Below are the code and all the weights of a small trained network. Each question names an input and a class and asks about switching units off, where a switched-off unit gives its printed mean instead of its output.

import numpy as np


def w(rows, s, z=0):
    codes = np.array(rows[::2]) - 128.0
    scale = np.full(codes.shape[1], s)
    scale[-1] = z or s
    return codes * scale


def f(y):
    return y / 2 * (1 + np.tanh(0.7978845608 * (y + 0.044715 * y**3)))


def log_softmax(a):
    a = a - a.max(-1, keepdims=True)
    return a - np.log(np.exp(a).sum(-1, keepdims=True))


def net(x, mask):
    res = np.array(x, float).reshape(1, 2) / 4 @ E
    y = f(res @ A[0][:, :-1].T + A[0][:, -1])
    res = res + np.where(mask, y, B[0][:, -1]) @ B[0][:, :-1]
    return log_softmax(res[-1] @ U[:, :-1].T + U[:, -1])


A, B = {}, {}
E = w([
[186,106,194,152,176,139,68,137,87,95,79,203],'x0',
[63,95,123,57,115,65,33,3,164,122,91,137],'x1',
],0.012)
A[0] = w([
[195,211,105,183,161,173,253,178,78,138,230,165,161],'neuron 0',
[112,176,27,75,67,80,177,146,173,156,187,96,71],'neuron 1',
[22,157,72,128,128,147,224,68,160,153,147,6,121],'neuron 2',
[118,174,147,119,136,185,141,102,130,151,134,129,254],'neuron 3',
[185,51,209,155,220,126,65,116,52,79,146,196,115],'neuron 4',
[189,210,89,111,141,180,199,163,4,187,167,130,109],'neuron 5',
[36,101,102,133,123,131,114,88,140,110,65,141,78],'neuron 6',
[102,110,118,159,119,114,43,55,163,155,139,103,73],'neuron 7',
[103,125,95,121,105,109,23,116,158,158,96,124,62],'neuron 8',
[119,11,129,65,94,45,117,98,174,124,64,93,150],'neuron 9',
[104,80,113,87,91,92,101,28,56,75,168,122,130],'neuron 10',
],0.0053,0.0069)
B[0] = w([
[108,67,126,138,108,201,115,119,158,137,134,178,244],'neuron 0',
[97,80,216,108,144,104,130,203,153,233,28,89,181],'neuron 1',
[32,82,179,62,161,210,78,82,52,167,97,115,212],'neuron 2',
[142,205,78,78,191,202,130,59,255,42,126,177,192],'neuron 3',
[34,80,162,81,141,185,85,179,83,187,49,37,201],'neuron 4',
[103,45,195,155,113,127,174,122,227,157,111,173,192],'neuron 5',
[141,75,179,186,57,79,150,167,124,145,130,154,152],'neuron 6',
[182,110,182,166,72,76,94,120,152,155,99,135,161],'neuron 7',
[105,38,193,171,76,74,144,190,137,145,62,145,153],'neuron 8',
[131,128,168,169,157,136,114,108,212,147,141,166,200],'neuron 9',
[120,124,169,185,150,123,148,79,187,179,158,224,183],'neuron 10',
],0.0081,0.011)
U = w([
[153,77,165,250,55,115,171,122,203,166,133,206,48],'0',
[94,86,179,15,157,149,83,170,47,186,55,2,98],'1',
[152,198,43,47,218,165,102,65,191,51,161,162,254],'2',
[230,178,78,114,56,2,189,164,55,78,165,28,44],'3',
[193,171,60,116,32,80,140,140,24,122,177,117,52],'4',
],0.0067,0.0056)

Each question gives the input, the list of numbers given to net, and the class t.
The units are the neurons (one row each of A and B). Each row of codes is followed by its name. A weight is (code - 128) times the scale printed after its matrix; where a second scale follows, it is the last column's (A, B and U).
mask holds one flag per neuron, in row order. A switched-off neuron (its flag False) gives its mean, the last column of its row in B, instead of its output. The means were averaged over made-up inputs and are rounded, as every weight is.
A unit's drop is (log p(t) with every unit on - log p(t) with that unit switched off) / (log p(t) with every unit on - log p(t) with every unit switched off).
The circuit of an input: a set's keep is (log p(t) with only the set's units on - log p(t) with every unit switched off) / (log p(t) with every unit on - log p(t) with every unit switched off). Starting from all 11 units, units are removed one at a time, each time the one whose removal leaves the highest keep (on an exact tie, the one counted first), for as long as the keep stays at least 0.8.
circuit, biggest first: the units of the circuit, biggest drop first
most important unit: the unit with the biggest drop
top k neurons: the k neurons with the biggest drops, biggest first
drop when u is switched off: that unit's drop, to one decimal
input [-5,5], class 0: circuit, biggest first => (neuron 10)
input [3,3], class 2: circuit, biggest first => (neuron 1; neuron 5)
input [-6,-4], class 1: top 3 neurons => (neuron 2; neuron 1; neuron 10)
input [-6,-5], class 1: top 2 neurons => (neuron 2; neuron 1)
input [-7,7], class 0: top 4 neurons => (neuron 10; neuron 9; neuron 4; neuron 6)
input [-1,3], class 2: circuit, biggest first => (neuron 5; neuron 4)
input [3,-2], class 2: circuit, biggest first => (neuron 1; neuron 8; neuron 6)
input [3,0], class 2: top 2 neurons => (neuron 1; neuron 2)
input [-5,-4], class 1: top 4 neurons => (neuron 2; neuron 10; neuron 1; neuron 9)
input [-3,0], class 2: top 2 neurons => (neuron 4; neuron 8)
input [2,-1], class 2: top 2 neurons => (neuron 1; neuron 2)
input [8,-7], class 1: top 3 neurons => (neuron 4; neuron 10; neuron 9)
input [3,-1], class 2: top 3 neurons => (neuron 1; neuron 2; neuron 8)
input [-7,8], class 0: most important unit => neuron 10
input [5,-4], class 1: top 2 neurons => (neuron 4; neuron 10)
input [7,-5], class 1: drop when neuron 10 is switched off => 0.1
input [7,-2], class 1: drop when neuron 4 is switched off => 0.6
input [-2,1], class 2: drop when neuron 4 is switched off => 0.3
input [8,-3], class 1: drop when neuron 4 is switched off => 0.7
input [5,-1], class 1: circuit, biggest first => (neuron 4)
